Below are the code and all the weights of a small trained network. Each question names an input and a class and asks about switching units off, where a switched-off unit gives its printed mean instead of its output.

import numpy as np


def w(rows, s, z=0):
    codes = np.array(rows[::2]) - 128.0
    scale = np.full(codes.shape[1], s)
    scale[-1] = z or s
    return codes * scale


def norm(h):
    return h / np.sqrt((h * h).mean(-1, keepdims=True) + 1e-5)


def f(y):
    return np.maximum(y, 0)


def log_softmax(a):
    a = a - a.max(-1, keepdims=True)
    return a - np.log(np.exp(a).sum(-1, keepdims=True))


def net(x, mask):
    res = np.array(x, float).reshape(1, 6) / 4 @ E
    u = 0
    for l in range(2):
        y = f(norm(res) @ A[l][:, :-1].T + A[l][:, -1])
        res = res + np.where(mask[u : u + 6], y, B[l][:, -1]) @ B[l][:, :-1]
        u += 6
    return log_softmax(norm(res)[-1] @ U[:, :-1].T + U[:, -1])


A, B = {}, {}
E = w([
[101,114,254,37,180,101,204,79,62,182],'x0',
[149,179,102,107,164,24,33,111,48,156],'x1',
[116,117,229,176,196,79,121,110,133,54],'x2',
[54,126,146,176,120,156,61,161,95,114],'x3',
[129,174,204,184,114,166,36,138,118,230],'x4',
[128,132,76,168,81,193,190,97,77,159],'x5',
],0.0083)
A[0] = w([
[128,120,75,144,141,26,120,104,99,38,253],'L0N0',
[110,98,172,148,113,166,218,159,123,196,19],'L0N1',
[96,101,107,17,138,140,129,142,62,191,87],'L0N2',
[160,160,131,157,41,172,129,170,118,196,96],'L0N3',
[74,155,82,72,69,139,46,132,97,111,70],'L0N4',
[171,134,97,130,105,65,2,195,117,99,63],'L0N5',
],0.0093,0.0044)
B[0] = w([
[96,70,26,125,207,222,104,32,175,102,253],'L0N0',
[82,20,129,106,11,123,30,68,104,48,203],'L0N1',
[144,226,186,49,160,170,174,150,181,78,205],'L0N2',
[113,72,56,60,255,134,234,160,59,148,219],'L0N3',
[112,156,135,175,126,96,84,132,153,211,179],'L0N4',
[110,163,177,198,93,38,38,85,230,169,214],'L0N5',
],0.0088,0.0074)
A[1] = w([
[253,167,13,83,95,47,181,105,202,73,139],'L1N0',
[135,178,66,189,89,147,105,128,94,203,74],'L1N1',
[190,130,149,195,223,119,107,139,56,103,28],'L1N2',
[123,186,15,166,161,85,125,255,137,164,3],'L1N3',
[160,174,94,163,169,149,111,190,101,143,47],'L1N4',
[144,78,156,208,143,168,114,180,233,51,150],'L1N5',
],0.0091,0.0044)
B[1] = w([
[24,88,2,113,253,195,126,117,84,123,223],'L1N0',
[82,60,145,92,79,194,220,173,76,59,176],'L1N1',
[163,153,97,51,159,129,72,173,205,209,148],'L1N2',
[172,38,212,208,46,104,136,151,94,137,181],'L1N3',
[182,172,173,192,104,150,201,173,102,131,148],'L1N4',
[159,146,130,40,212,119,178,195,73,194,255],'L1N5',
],0.0095,0.0069)
U = w([
[194,211,122,165,69,115,128,118,138,75,2],'0',
[117,127,194,113,6,147,127,49,129,82,31],'1',
[138,214,116,158,165,92,16,89,202,177,96],'2',
[128,75,107,184,4,165,148,165,106,147,147],'3',
[157,217,228,75,137,129,154,171,105,148,133],'4',
[91,103,41,77,192,211,155,121,110,125,212],'5',
],0.016,0.0048)

Each question gives the input, the list of numbers given to net, and the class t.
The units are the neurons (one row each of A and B). Each row of codes is followed by its name. A weight is (code - 128) times the scale printed after its matrix; where a second scale follows, it is the last column's (A, B and U).
mask holds one flag per neuron, layer by layer. A switched-off neuron (its flag False) gives its mean, the last column of its row in B, instead of its output. The means were averaged over made-up inputs and are rounded, as every weight is.
A unit's drop is (log p(t) with every unit on - log p(t) with that unit switched off) / (log p(t) with every unit on - log p(t) with every unit switched off).
The circuit of an input: a set's keep is (log p(t) with only the set's units on - log p(t) with every unit switched off) / (log p(t) with every unit on - log p(t) with every unit switched off). Starting from all 12 units, units are removed one at a time, each time the one whose removal leaves the highest keep (on an exact tie, the one counted first), for as long as the keep stays at least 0.8.
units of the circuit, in order: the units of the circuit, biggest drop first
k most important neurons: the k neurons with the biggest drops, biggest first
drop of u: that unit's drop, to one decimal
input [6,3,5,0,0,-4], class 2: units of the circuit, in order -> (L0N3 L1N5)
input [-7,-6,-3,3,0,-6], class 3: 3 most important neurons -> (L1N3 L0N0 L0N2)
input [5,4,-3,3,-1,7], class 4: units of the circuit, in order -> (L0N2 L0N0)
input [-3,-8,8,2,8,2], class 4: units of the circuit, in order -> (L0N0 L1N5)
input [-5,6,-8,4,-7,-6], class 2: units of the circuit, in order -> (L0N5)
input [-2,1,-2,-4,8,-3], class 3: units of the circuit, in order -> (L1N1 L1N5 L0N0)
input [7,-6,0,7,3,-5], class 4: 2 most important neurons -> (L0N0 L1N0)
input [-7,-4,-3,-5,7,0], class 3: 2 most important neurons -> (L1N3 L0N0)
input [-6,3,4,-6,6,5], class 3: units of the circuit, in order -> (L1N3 L0N0 L0N1)
input [6,3,-1,0,7,6], class 4: 3 most important neurons -> (L0N0 L1N0 L0N2)
input [7,7,5,6,1,-3], class 2: units of the circuit, in order -> (L1N5 L0N3)
input [8,-2,-6,2,3,-7], class 4: 2 most important neurons -> (L0N2 L0N0)
input [2,8,-7,7,7,2], class 4: units of the circuit, in order -> (L0N2 L0N0)
input [1,2,1,6,5,-2], class 2: units of the circuit, in order -> (L0N5)
input [-8,-6,-2,3,0,2], class 3: 4 most important neurons -> (L1N3 L0N0 L0N2 L0N1)
input [-6,-4,-7,5,4,-8], class 3: 2 most important neurons -> (L1N3 L1N1)
input [-4,3,8,6,-1,3], class 2: drop of L1N5 -> 0.0
input [6,5,7,5,3,-6], class 2: drop of L1N5 -> 0.1
input [1,1,-6,6,-1,-4], class 2: drop of L0N5 -> 0.4
input [6,7,0,6,7,8], class 4: units of the circuit, in order -> (L0N0)
input [-3,6,-7,2,2,5], class 3: drop of L1N3 -> 0.2
